Each row has a name. Each question is about the rows just above it.

Columns, left to right: F X V J C D B L Y G
bog: [-57  53 -82  10  -4 -31  31  17  -6 -10]
Zarol: [-76  32 -86  15 -33 -38  31  30  -2 -44]
duna: [-57  20  -9 -17  -6 -15  16  39  14 -19]
doki: [-34  43 -59  -2 -49   1   6  25 -11 -16]
Niboz: [-11  51 -35  -6 -39  -9  11  24  -1 -20]
vokel: [-45  27 -50   6 -15   1  45  21 -29 -45]
luza: [-76  28 -50  -5  -7 -26  56  30   0 -55]
gotes: [-58  13 -71  17 -12 -14   8  25 -28 -10]
Which column holds this, read top down? [-15   1  -9] => D
[-16 -20] is in which column, read top down? => G
Which column holds this, read top down? [-31 -38 -15   1  -9] => D
Which column holds this, read top down? [17 30 39] => L
Which column holds this, read top down? [ 14 -11  -1] => Y
[31 16  6 11] is in which column, read top down? => B

Columns, left to right: T Q R S P N A U K H
bog: [-46  57  71  68  58  77  57  66  87  62]
kevi: [-46  57  71  68  58  77  57   6   3   6]
fufi: [14 35 48 41 47 -1 -3 23 30 44]
[77 77] is in which column, read top down? => N
Which column holds this, read top down? [-46 -46] => T
Which column holds this, read top down? [68 41] => S
Which column holds [71 48] top down? => R
Which column holds [58 47] top down? => P
[68 68] is in which column, read top down? => S

Columns, left to right: M W Z E
duna: [-29  -1 -79 -31]
gotes: [ -1  16  36 -17]
kevi: [-21  13  44 -16]
luza: [ 58  18 -53 -37]
Gav: [-74 -11 -35 -14]
[-17 -16 -37 -14] is in which column, read top down? => E
Which column holds [ 18 -11] top down? => W
[ 58 -74] is in which column, read top down? => M
Which column holds [-17 -16] top down? => E

Columns, left to right: geku lefof mal fanur vate tav ril
kevi: [-67  -2   0  -5  -4  -1 -24]
bog: [-24  -1  -1  -3  -3  -1  -3]
Zarol: [14 -1  5  7  8  6  3]
Niboz: [-14  -1   7   8   9   9   7]
duna: [-67  -2   0  -5  -4  -1  -1]
Gav: [-18  -1  -3  -6  -5  -4  -5]
gotes: [35 10  9 19 12  8 33]
doki: [-51  -5   2  -2   1   3  -6]
Which column holds [7 8] top down? => fanur
[ 7  8 -5] is in which column, read top down? => fanur
[5 7] is in which column, read top down? => mal

Columns, left to right: Napav rari lupi zofo reki zibes lumib Niruz fil
doki: [-13 -29  -9   8  12 -15  18   6  -1]
fufi: [-15 -64  30  -7  38 -29  12 -35  35]
Zarol: [ 22  51  -4  26 -51   9 -38   4 -27]
Fazot: [ 15  -9  55   5  -8 -16 -44 -59  29]
kevi: [-19  -9 -49   0  15   4  47  51 -23]
bog: [ 25  48   8  30 -54   4 -49 -10 -22]
vokel: [-25 -39 -34   5  25 -14  46  32 -10]
Niboz: [-33 -27 -72   7  24  -3  72  72 -34]
Gav: [ 11  39 -17  13 -31  13 -13  19 -25]
duna: [ 16  41  -4  12 -34  12 -25   5 -18]
Which column holds [ 0 30  5  7 13 12] top down? => zofo
Which column holds [19  5] top down? => Niruz
Which column holds [4 4] top down? => zibes
[39 41] is in which column, read top down? => rari
Which column holds [-3 13 12] top down? => zibes
Which column holds this, read top down? [  4 -59] => Niruz
Which column holds this, read top down? [-3 13] => zibes

Columns, left to right: mizeg Lere tus Basul
luza: [  5   6 -18  16]
vokel: [54 22 22 -5]
Gav: [ 39 -84  18 -77]
duna: [ 58   7 -34 -18]
gotes: [-35 -30  52 -76]
Fazot: [-30  70  10  16]
fufi: [-23 -14 -69  66]
Zarol: [-32 -17 -37  17]
doki: [ 22   1 -22  54]
kevi: [-37 -40   3  27]
Niboz: [-41 -58  87 -53]
bog: [-23 -45 -64  12]
Which column holds this, read top down? [-14 -17   1 -40] => Lere
Which column holds [-37 -22   3  87] top down? => tus
Which column holds this, read top down? [54 27] => Basul

Columns, left to right: Gepa kurat Sek Tegad girar roko mela fakad sesav
Zarol: [ -6  -4 -25  -2  -8   6   1 -17  18]
Niboz: [18  6 22  4  2  2 -4 13 -4]
fufi: [  5   4 -55   7  -9  12 -28 -28   8]
luza: [ 11   9 -63  13  -6  11 -43 -28  -7]
bog: [  7   9 -13  11  10  -6 -29   5 -37]
vokel: [-20  -8  14  -9   2  -8  24   5   4]
duna: [ 0  0  5  0  1 -1  1  3 -2]
Fazot: [  7  -8  79 -14  -2   0  50  29  33]
doki: [-22  -8  -4  -7   0  -5  16  -4   4]
Gav: [-10  -8  49 -11   5  -9  36  21   7]
kevi: [-36 -15 -49 -12 -13   4  18 -35  34]
Which column holds this, read top down? [-5 -9] => roko
Which column holds [-6 10  2  1] top down? => girar
Which column holds this, read top down? [-10 -36] => Gepa
Which column holds [ 5 79 -4 49] top down? => Sek
[ -9   0 -14  -7 -11] is in which column, read top down? => Tegad
Which column holds [-4  6  4  9  9 -8  0 -8 -8 -8] top down? => kurat

Columns, left to right: nus zanam fes zodar satu fup Kulok bilar vuve
duna: [-13  -1  82  -4  28 -30  25  55  60]
doki: [-21   0  49  -1  27 -30  11  40 -61]
Zarol: [-21   0  49  -1  27 -30  11  19 -61]
luza: [-13  -1  82  -4  28 -30  25  55 -54]
[-13 -21] is in which column, read top down? => nus
Which column holds this, read top down? [-1 -1 -4] => zodar
Which column holds this, read top down? [-61 -54] => vuve

Columns, left to right: Mera Sogo Posos Bomat kufel Fipus tobi
Zarol: [-46  11  -6  26 -31  54 -13]
bog: [15 62 73 68 40 41 45]
doki: [-28  52   0  49 -22  64 -18]
duna: [-31 -72 -69 -28  64 -18 -32]
Fazot: [-28  44  -8   3 -10  31 -30]
luza: [-22  24 -20  20 -27  40 -19]
gotes: [ 11  72  37 -41 -67 -70 -57]
Niboz: [-38  49  -2  33 -51  38 -31]
[-18  31  40 -70  38] is in which column, read top down? => Fipus
[11 62] is in which column, read top down? => Sogo
Which column holds [  0 -69  -8] top down? => Posos

Columns, left to right: faza sunid dit Sagi vivu rulas rezi bis
bog: [ 35 -23  13 -10  48  75  21 -10]
vokel: [ 26 -27  25  -5  54  81  24  -3]
doki: [22 -5  8  2 30 39 11  0]
Fazot: [ 41  -7  10 -19  41  75  27  -8]
Which column holds this, read top down? [48 54 30] => vivu
Which column holds [81 39 75] top down? => rulas

Columns, left to right: toki gageb Biza zeki Gal Vavef keke geko
Fazot: [ 34  19 -16 -41  -6 -42   5  33]
kevi: [  9  -4 -10  46 -19   5   5  -2]
doki: [ 11 -30  80  -4  43  -6  48 -40]
Which column holds this, read top down? [-10  80] => Biza
[ -6 -19] is in which column, read top down? => Gal
Which column holds this, read top down? [ -4 -30] => gageb
Which column holds [33 -2] top down? => geko
[ -2 -40] is in which column, read top down? => geko
Which column holds [-16 -10] top down? => Biza
[34  9] is in which column, read top down? => toki

Columns, left to right: Givo vokeg zalam nurun
Niboz: [ -5 -65 -20  -5]
duna: [-9 -6 -4 31]
doki: [ -5 -65 -20 -12]
fufi: [-3  0 -3  1]
luza: [ -5 -65 -20 -21]
Zarol: [ 0 -3 -3 -5]
Which column holds [ -3 -20  -3] top down? => zalam
[-65  -6 -65   0 -65] is in which column, read top down? => vokeg
[ -4 -20  -3 -20  -3] is in which column, read top down? => zalam
Which column holds [ -6 -65   0 -65  -3] top down? => vokeg
[-65  -3] is in which column, read top down? => vokeg

Columns, left to right: sove pir Gepeb Dupob pusuv poz tifu Fipep
fufi: [ 55 -61  14  36  -7  31  27   2]
kevi: [ 85 -29 -14  25  -7  30  15 -21]
gotes: [ 54 -61  14  36  -7  31  27   2]
Niboz: [ 85 -22  -9  25  -3  26  14 -18]
Fazot: [ 71 -38 -16  23 -12  33  14 -23]
duna: [ 50 -46  16  34  -4  24  37  -4]
[31 26] is in which column, read top down? => poz
Which column holds [-18 -23  -4] top down? => Fipep
[36 25 36 25 23] is in which column, read top down? => Dupob

Columns, left to right: Nul komas Mig beda ruze zis nibot fud Zosu
duna: [ -1  26 -44  39  -1 -51 -38  51 -21]
bog: [ -9 -10  21 -27 -36  23 -39  71  14]
gotes: [ -9 -10  21 -27 -36  23  10 -27   4]
[ 39 -27] is in which column, read top down? => beda
Which column holds [ 26 -10] top down? => komas
Which column holds this, read top down? [-38 -39] => nibot
Which column holds this, read top down? [-36 -36] => ruze
[-1 -9] is in which column, read top down? => Nul

Columns, left to right: tegor mun todag zofa Gize Rek
Zarol: [ 44  29  27 -41 -34 -18]
vokel: [-23   6 -21  -1 -18 -42]
duna: [-11  36  23  43 -65  60]
gotes: [ 28  57  11 -70 -33 -42]
fufi: [-21  -2  -1 -10 -22 -47]
doki: [-13 -28 -13  14   5 -38]
kevi: [ 31  10 -19 -34 -65   7]
Gav: [-22  38 -23  36 -60 -50]
Fazot: [ 29 -25   2  -8  22  67]
bog: [-17 -38 -21  69  45  -7]
luza: [-19  39  30   5 -45  22]
Niboz: [  2 -35  53  22  29   8]
Which column holds this, read top down? [-18 -42  60 -42 -47 -38] => Rek
Which column holds [-70 -10  14 -34  36  -8  69   5] top down? => zofa
Which column holds this, read top down? [-23 -11  28 -21 -13  31 -22  29 -17 -19   2] => tegor
Which column holds [ 28 -21] top down? => tegor
Which column holds [ 60 -42 -47] top down? => Rek
[ 27 -21  23  11  -1 -13 -19 -23   2] is in which column, read top down? => todag
[-50  67] is in which column, read top down? => Rek

Columns, left to right: kodep nagon gusa Nane rak
doki: [-13  10 -12   0 -59]
bog: [-17   3   1  11 -76]
Gav: [ -5 -20 -18  -5 -24]
Zarol: [-16 -18  -7  -4 -72]
duna: [ -9 -14 -10   4 -39]
vokel: [ -2  11 -16  10 -12]
luza: [-20 -16  -1  -1 -87]
Niboz: [ -3 -12 -20  -2 -16]
gotes: [  0  -5 -21   2  -4]
fufi: [ -2 -17 -12   8 -12]
[-17  -5 -16  -9  -2 -20  -3   0  -2] is in which column, read top down? => kodep
[-5 -4] is in which column, read top down? => Nane

Columns, left to right: Lom lal Nupo zufa mem Ded Labod Kobib doso
Zarol: [  2 -29  14 -21 -28  -6  -7 -11 -40]
doki: [ -1   1 -21   0  -7  19 -21  22   2]
luza: [-42  -8  27  41  11  26 -11  26 -66]
vokel: [-37  -8  14  24 -16  12  -1  50 -45]
Niboz: [-43  -6  17  65  53   9  15   8 -38]
Fazot: [ 13  36 -41  15  33 -12  25  14  75]
kevi: [ 38  20  -9 -44  18 -43  43 -74  62]
bog: [-26   5  17  42  40  -3  28   4 -28]
Which column holds [-28  -7  11] top down? => mem
Which column holds [ 26  50   8  14 -74] top down? => Kobib
[-29   1  -8] is in which column, read top down? => lal
Which column holds this, read top down? [-1 15 25 43] => Labod

Columns, left to right: mef Bepi von tumu virut lopur Mafe pipo valot
gotes: [ 27 -15  13  71   8 -21  49 -19  -2]
Gav: [ 52   7 -41  60  10   4  -1  14 -34]
vokel: [ 49 -20   9  84 -22   5  44  32   7]
fufi: [-46 -40 -54 -75 -28  12 -46 -89  62]
[-15   7 -20] is in which column, read top down? => Bepi
Which column holds this, read top down? [  8  10 -22] => virut
[ 14  32 -89] is in which column, read top down? => pipo
[ -2 -34   7] is in which column, read top down? => valot
Which column holds [ -1  44 -46] top down? => Mafe

Columns, left to right: mip Fipe fad zeso Nemeg
doki: [ 19 -13 -14  70  13]
gotes: [ 60 -64  24 -19  11]
duna: [ 19 -13  -5 -49 -54]
bog: [ 56  16  11 -43 -44]
Which column holds this, read top down? [24 -5] => fad
[-5 11] is in which column, read top down? => fad

Columns, left to right: bivov nin varu fem
fufi: [ 41 -52 -26  25]
Niboz: [-57 -63 -33 -11]
Fazot: [-71  17 -15 -72]
duna: [ -7 -38   0  58]
gotes: [-70 -19 -43 -83]
luza: [  3 -13   6  49]
doki: [-18 -76 -36 -66]
Zarol: [-55 -40  -6 -40]
Which column holds [-72  58 -83] top down? => fem
Which column holds [-66 -40] top down? => fem
Which column holds [ 58 -83  49 -66] top down? => fem
Which column holds this, read top down? [-11 -72  58] => fem
Which column holds [-11 -72  58 -83  49 -66] top down? => fem
Which column holds this, read top down? [-52 -63  17] => nin

Columns, left to right: nug Mudo ruzu tira bori Mam mit buv Nuve velo
fufi: [-12 -15  15  -7 -35   1  11  -1   3  33]
vokel: [ 11  12 -35  22  33   1  -9  11  -2 -67]
Gav: [-16  37 -44  32  38  12 -28  25 -23 -29]
Zarol: [ 11  15 -17  -5 -10   0  24  22   6  -2]
luza: [  6 -25   2   8 -22  -8   2  -3   5  -7]
doki: [  6   6  19  16 -17 -11 -20   4 -23  22]
bog: [  4  -6   7 -15 -31 -12  46 -10  26  22]
gotes: [  6  30 -52  30  38  -7 -11  35   5 -69]
Niboz: [ -7 -26  12  -2 -22   5   1  -9   2  13]
[11 25 22 -3] is in which column, read top down? => buv
[22 -3  4] is in which column, read top down? => buv
[-7  5] is in which column, read top down? => Mam
Which column holds [-22 -17 -31  38] top down? => bori
Which column holds this, read top down? [ 11 -16  11   6   6   4] => nug

Columns, left to right: tegol feses Rizi zegol Ledak tapub
gotes: [ -3 -13  13   3   3  -1]
bog: [ 16  -5 -16 -14  21  -6]
doki: [ 13 -16  -3  10 -11   4]
luza: [ 11 -15 -23  35  12 -12]
fufi: [ -4  -5 -40  25   3  -4]
Zarol: [-14 -28 -43  47   8 -21]
Gav: [ -7 -50 -30  45 -11 -37]
duna: [-27 -24 -55  41   5 -12]
kevi: [-45 -11 -36  58  -8   2]
Fazot: [-37 -39 -66  58  -3   2]
vokel: [-44 -45 -60  45   3  -7]
[-14  10  35  25  47  45] is in which column, read top down? => zegol
Which column holds [25 47 45 41 58 58 45] top down? => zegol
Which column holds [10 35 25 47 45 41] top down? => zegol
Which column holds this, read top down? [-15  -5 -28 -50 -24] => feses

Columns, left to right: gage zilo Ber Momut Lirop gapim fumi mag
vokel: [ 48  -8   9  41 -54   8  35   5]
bog: [-19 -37 -27 -30 -33 -11  67 -45]
Niboz: [ 38 -20  15  27 -63   1  56  -6]
gotes: [-18 -33 -22 -33 -28 -11  63 -44]
Zarol: [ -5  15  31  20  65  15 -43 -11]
Fazot: [-42   8   1 -13  58 -22 -26  33]
duna: [ 13  33   4  18 -25  -8 -33  27]
[1 4] is in which column, read top down? => Ber
Which column holds [-22  31   1   4] top down? => Ber
Which column holds [-30  27 -33  20 -13] top down? => Momut
Which column holds [ -8 -37 -20 -33  15   8] top down? => zilo
Which column holds this, read top down? [-22  31   1] => Ber
Which column holds [-43 -26] top down? => fumi
Which column holds [-42  13] top down? => gage

